Here is a tiny trained network, its code and every weight. The questions are about switching its units off for an input and a class, where a switched-off unit gives its printed mean instead of its output.

import numpy as np


def w(rows, s, z=0):
    codes = np.array(rows[::2]) - 128.0
    scale = np.full(codes.shape[1], s)
    scale[-1] = z or s
    return codes * scale


def f(y):
    return np.maximum(y, 0)


def log_softmax(a):
    a = a - a.max(-1, keepdims=True)
    return a - np.log(np.exp(a).sum(-1, keepdims=True))


def net(x, mask):
    res = np.array(x, float).reshape(1, 3) / 4 @ E
    y = f(res @ A[0][:, :-1].T + A[0][:, -1])
    res = res + np.where(mask, y, B[0][:, -1]) @ B[0][:, :-1]
    return log_softmax(res[-1] @ U[:, :-1].T + U[:, -1])


A, B = {}, {}
E = w([
[172,157,196,33,78],'x0',
[245,72,187,203,154],'x1',
[154,56,63,66,159],'x2',
],0.013)
A[0] = w([
[124,105,155,82,162,106],'neuron 0',
[208,127,63,62,95,80],'neuron 1',
[253,66,193,194,176,200],'neuron 2',
[183,133,156,130,159,157],'neuron 3',
[166,113,124,58,138,59],'neuron 4',
[165,136,222,130,126,108],'neuron 5',
[167,108,31,119,154,145],'neuron 6',
[97,88,81,112,129,137],'neuron 7',
[159,203,167,127,67,129],'neuron 8',
[86,164,117,98,144,253],'neuron 9',
[150,75,134,45,142,55],'neuron 10',
[145,90,129,132,192,147],'neuron 11',
[76,112,84,35,116,250],'neuron 12',
[53,133,57,118,106,223],'neuron 13',
[92,138,118,209,104,200],'neuron 14',
[126,176,202,117,109,141],'neuron 15',
[86,152,126,103,147,248],'neuron 16',
[143,64,44,123,146,110],'neuron 17',
[133,143,79,105,175,112],'neuron 18',
[163,100,70,139,150,69],'neuron 19',
[83,173,60,158,104,196],'neuron 20',
[106,176,115,115,50,199],'neuron 21',
[128,72,40,133,157,164],'neuron 22',
[160,116,165,175,162,180],'neuron 23',
[87,165,145,188,178,199],'neuron 24',
[123,166,158,75,83,138],'neuron 25',
[176,106,107,58,113,55],'neuron 26',
[213,62,107,172,193,119],'neuron 27',
[119,160,91,135,129,194],'neuron 28',
[149,153,181,144,140,157],'neuron 29',
],0.014,0.0048)
B[0] = w([
[115,190,158,202,145,146],'neuron 0',
[196,162,201,178,187,170],'neuron 1',
[185,116,92,121,37,251],'neuron 2',
[197,105,108,123,79,169],'neuron 3',
[194,161,193,183,114,159],'neuron 4',
[182,96,124,98,128,182],'neuron 5',
[86,63,47,144,185,179],'neuron 6',
[142,86,132,137,202,169],'neuron 7',
[110,72,58,1,128,182],'neuron 8',
[73,214,118,125,213,187],'neuron 9',
[160,205,163,194,130,168],'neuron 10',
[118,179,74,166,93,163],'neuron 11',
[44,140,169,154,172,219],'neuron 12',
[72,103,162,144,203,214],'neuron 13',
[187,201,229,254,84,184],'neuron 14',
[67,69,110,15,166,178],'neuron 15',
[49,178,162,139,221,179],'neuron 16',
[62,68,45,112,121,182],'neuron 17',
[109,65,135,127,157,156],'neuron 18',
[90,122,52,114,129,159],'neuron 19',
[99,122,155,159,158,195],'neuron 20',
[94,169,128,116,158,186],'neuron 21',
[110,65,109,152,130,190],'neuron 22',
[187,146,111,110,38,182],'neuron 23',
[193,212,237,203,113,182],'neuron 24',
[80,168,110,99,124,179],'neuron 25',
[208,219,232,223,91,163],'neuron 26',
[123,139,68,130,53,206],'neuron 27',
[100,118,178,138,170,161],'neuron 28',
[176,83,113,75,81,167],'neuron 29',
],0.0082,0.022)
U = w([
[125,225,221,224,104,229],'0',
[240,181,179,233,10,161],'1',
[53,205,92,7,70,61],'2',
[200,22,115,11,40,8],'3',
[73,41,99,137,142,129],'4',
[142,77,2,145,35,164],'5',
],0.0095,0.0014)

Each question gives the input, the list of numbers given to net, and the class t.
The units are the neurons (one row each of A and B). Each row of codes is followed by its name. A weight is (code - 128) times the scale printed after its matrix; where a second scale follows, it is the last column's (A, B and U).
mask holds one flag per neuron, in row order. A switched-off neuron (its flag False) gives its mean, the last column of its row in B, instead of its output. The means were averaged over made-up inputs and are rounded, as every weight is.
A unit's drop is (log p(t) with every unit on - log p(t) with that unit switched off) / (log p(t) with every unit on - log p(t) with every unit switched off).
unit that matters most: the unit with the biggest drop
top k neurons: the k neurons with the biggest drops, biggest first
drop of u: that unit's drop, to one decimal
input [-8,1,1], class 5: unit that matters most : neuron 17
input [-2,4,0], class 1: top 2 neurons : neuron 8; neuron 15
input [0,-4,5], class 4: top 2 neurons : neuron 14; neuron 24
input [-3,-4,1], class 4: top 2 neurons : neuron 26; neuron 10
input [1,0,5], class 0: top 4 neurons : neuron 26; neuron 8; neuron 10; neuron 2
input [1,-4,-7], class 2: top 2 neurons : neuron 8; neuron 15
input [3,-2,0], class 2: top 2 neurons : neuron 14; neuron 24
input [-7,2,0], class 1: top 3 neurons : neuron 14; neuron 24; neuron 8
input [0,1,-8], class 1: top 2 neurons : neuron 14; neuron 24
input [0,1,8], class 5: top 3 neurons : neuron 17; neuron 6; neuron 14
input [-2,-7,6], class 4: drop of neuron 28 : 0.0
input [2,-6,-8], class 2: drop of neuron 8 : 0.3
input [2,6,0], class 3: drop of neuron 24 : 0.1
input [-6,8,1], class 5: unit that matters most : neuron 27
input [8,1,4], class 1: drop of neuron 16 : 0.2
